Here is a tiny trained network, its code and every weight. The questions are about switching its units off for an input and a target symbol, where a switched-off unit gives its printed mean instead of its output.

import numpy as np


def w(rows, s, z=0):
    codes = np.array(rows[::2]) - 128.0
    scale = np.full(codes.shape[1], s)
    scale[-1] = z or s
    return codes * scale


def norm(h):
    return h / np.sqrt((h * h).mean(-1, keepdims=True) + 1e-5)


def f(y):
    return np.maximum(y, 0)


def softmax(a):
    e = np.exp(a - a.max(-1, keepdims=True))
    return e / e.sum(-1, keepdims=True)


def log_softmax(a):
    a = a - a.max(-1, keepdims=True)
    return a - np.log(np.exp(a).sum(-1, keepdims=True))


def net(x, mask):
    ids = ['ΘΦΨζημπ'.index(c) for c in x.split()]
    T = len(ids)
    res = E[ids] + P[:T]
    u = 0
    for l in range(2):
        r = norm(res)
        for j in range(2):
            rows = slice(2 * j, 2 * j + 2)
            q, k, v = (r @ M[l][rows].T for M in (Q, K, V))
            z = softmax(np.where(np.tri(T) > 0, q @ k.T / 2**0.5, -1e9)) @ v
            o = O[l][rows]
            res = res + np.where(mask[u + j], z, o[:, -1]) @ o[:, :-1]
        u += 2
        y = f(norm(res) @ A[l][:, :-1].T + A[l][:, -1])
        res = res + np.where(mask[u : u + 4], y, B[l][:, -1]) @ B[l][:, :-1]
        u += 4
    return log_softmax(norm(res)[-1] @ U[:, :-1].T + U[:, -1])


Q, K, V, O, A, B = {}, {}, {}, {}, {}, {}
E = w([
[125,4,146,175],'Θ',
[73,127,184,167],'Φ',
[92,113,64,142],'Ψ',
[65,125,113,94],'ζ',
[199,110,149,131],'η',
[149,72,97,50],'μ',
[154,142,80,157],'π',
],0.029)
P = w([
[141,110,254,77],'0',
[142,127,216,91],'1',
[161,116,192,103],'2',
[160,132,167,110],'3',
[158,135,140,121],'4',
[179,136,92,143],'5',
[176,136,51,155],'6',
[188,148,42,158],'7',
[176,167,76,139],'8',
],0.006)
Q[0] = w([
[164,235,145,209],'L0H0',
[151,207,224,106],'L0H0',
[201,145,233,74],'L0H1',
[2,129,219,185],'L0H1',
],0.028)
K[0] = w([
[41,166,135,51],'L0H0',
[109,129,202,37],'L0H0',
[212,173,145,101],'L0H1',
[26,125,252,124],'L0H1',
],0.031)
V[0] = w([
[172,222,102,160],'L0H0',
[98,199,93,99],'L0H0',
[248,173,130,79],'L0H1',
[126,186,36,206],'L0H1',
],0.016)
O[0] = w([
[126,195,85,139,13],'L0H0',
[173,190,176,151,87],'L0H0',
[241,208,112,155,1],'L0H1',
[137,164,248,67,30],'L0H1',
],0.013,0.0077)
A[0] = w([
[66,178,100,90,235],'L0N0',
[175,27,108,203,84],'L0N1',
[32,252,51,160,7],'L0N2',
[81,44,180,130,253],'L0N3',
],0.021,0.0032)
B[0] = w([
[72,101,111,49,169],'L0N0',
[163,234,68,174,190],'L0N1',
[65,184,252,34,151],'L0N2',
[94,206,50,189,250],'L0N3',
],0.02)
Q[1] = w([
[165,216,101,59],'L1H0',
[95,182,136,126],'L1H0',
[193,167,107,221],'L1H1',
[77,252,186,161],'L1H1',
],0.03)
K[1] = w([
[145,179,128,5],'L1H0',
[131,128,181,117],'L1H0',
[123,118,85,18],'L1H1',
[96,96,250,47],'L1H1',
],0.031)
V[1] = w([
[118,126,64,5],'L1H0',
[185,88,56,119],'L1H0',
[105,204,164,169],'L1H1',
[102,22,84,128],'L1H1',
],0.031)
O[1] = w([
[149,199,69,8,128],'L1H0',
[57,70,87,46,139],'L1H0',
[136,108,223,134,252],'L1H1',
[132,232,35,139,64],'L1H1',
],0.018,0.011)
A[1] = w([
[83,136,168,144,254],'L1N0',
[254,104,124,139,46],'L1N1',
[143,63,53,101,252],'L1N2',
[145,168,69,127,197],'L1N3',
],0.036,0.0031)
B[1] = w([
[161,164,122,137,224],'L1N0',
[2,114,132,129,198],'L1N1',
[201,148,137,124,207],'L1N2',
[143,82,167,81,253],'L1N3',
],0.042,0.015)
U = w([
[49,31,112,139,94],'Θ',
[131,63,89,152,174],'Φ',
[149,248,157,103,2],'Ψ',
[185,144,159,107,206],'ζ',
[89,180,141,163,144],'η',
[98,176,88,64,140],'μ',
[157,105,212,166,174],'π',
],0.016,0.0068)

Each question gives the input, a string of symbols that net reads in full, and the target symbol t.
The units are the heads (2 rows each of Q, K, V and O) and the neurons (one row each of A and B). Each row of codes is followed by its name. A weight is (code - 128) times the scale printed after its matrix; where a second scale follows, it is the last column's (O, A, B and U).
mask holds one flag per unit, layer by layer, with each layer's heads first. A switched-off unit (its flag False) gives its mean, the last column of its rows in O or B, instead of its output. The means were averaged over made-up inputs and are rounded, as every weight is.
A unit's drop is (log p(t) with every unit on - log p(t) with that unit switched off) / (log p(t) with every unit on - log p(t) with every unit switched off).
The circuit of an input: a set's keep is (log p(t) with only the set's units on - log p(t) with every unit switched off) / (log p(t) with every unit on - log p(t) with every unit switched off). Starting from all 12 units, units are removed one at a time, each time the one whose removal leaves the highest keep (on an exact tie, the one counted first), for as long as the keep stays at least 0.8.
units of the circuit, in order: the units of the circuit, biggest drop first
top k neurons: the k neurons with the biggest drops, biggest first
k most important neurons of layer l: the k neurons of layer l with the biggest drops, biggest first
heads that matter: for each layer, one digit per head in row order, 1 if its drop is at least 0.15 and else 0, layers parted by /
input Φ ζ η ζ Θ Ψ Θ ζ, target Φ: heads that matter : 11 / 00
input ζ Φ ζ Ψ ζ, target Ψ: units of the circuit, in order : L1N1
input π ζ η Ψ Φ Ψ ζ Θ, target ζ: heads that matter : 11 / 10
input π ζ ζ, target π: top 4 neurons : L0N3, L0N1, L0N0, L1N1
input ζ Φ ζ, target η: heads that matter : 11 / 10
input ζ ζ ζ ζ η, target Θ: units of the circuit, in order : L0H1, L1N1, L0N3
input ζ Φ Φ ζ, target η: units of the circuit, in order : L0H0, L1N3, L1H0, L0H1
input ζ ζ μ η Φ Φ η ζ η, target μ: units of the circuit, in order : L1N1, L1H1, L0H1, L0N3
input η ζ Φ ζ η ζ ζ Θ ζ, target Φ: top 3 neurons : L0N2, L1N1, L0N0
input Φ ζ Φ ζ Ψ ζ μ ζ Φ, target μ: heads that matter : 01 / 11
input η π Ψ ζ Ψ, target π: top 2 neurons : L0N3, L0N1
input η ζ ζ ζ Φ ζ π Φ, target π: top 2 neurons : L0N3, L1N1
input η ζ ζ μ π Θ, target π: units of the circuit, in order : L0H1, L0N1, L1H1, L1N1
input Ψ η ζ ζ π η η, target π: units of the circuit, in order : L0H1, L0N3, L1H1
input ζ η ζ η ζ ζ μ, target ζ: heads that matter : 00 / 00
input ζ π ζ π ζ π Ψ ζ, target π: top neuron : L0N1
input η ζ ζ ζ Θ μ π μ, target π: top 2 neurons : L0N3, L0N0
input η ζ μ ζ Φ ζ μ Φ, target μ: top 3 neurons : L0N3, L1N3, L0N1
input Φ ζ η ζ η ζ, target Θ: top 3 neurons : L0N3, L0N0, L1N3
input ζ ζ ζ η ζ ζ η μ, target ζ: heads that matter : 00 / 10
input ζ Φ η η ζ Φ π η η, target π: units of the circuit, in order : L0H1, L1H1
input ζ ζ ζ η ζ Ψ ζ Θ, target Φ: 3 most important neurons of layer 1 : L1N0, L1N3, L1N1
input ζ η ζ η Θ ζ, target Θ: top neuron : L0N0
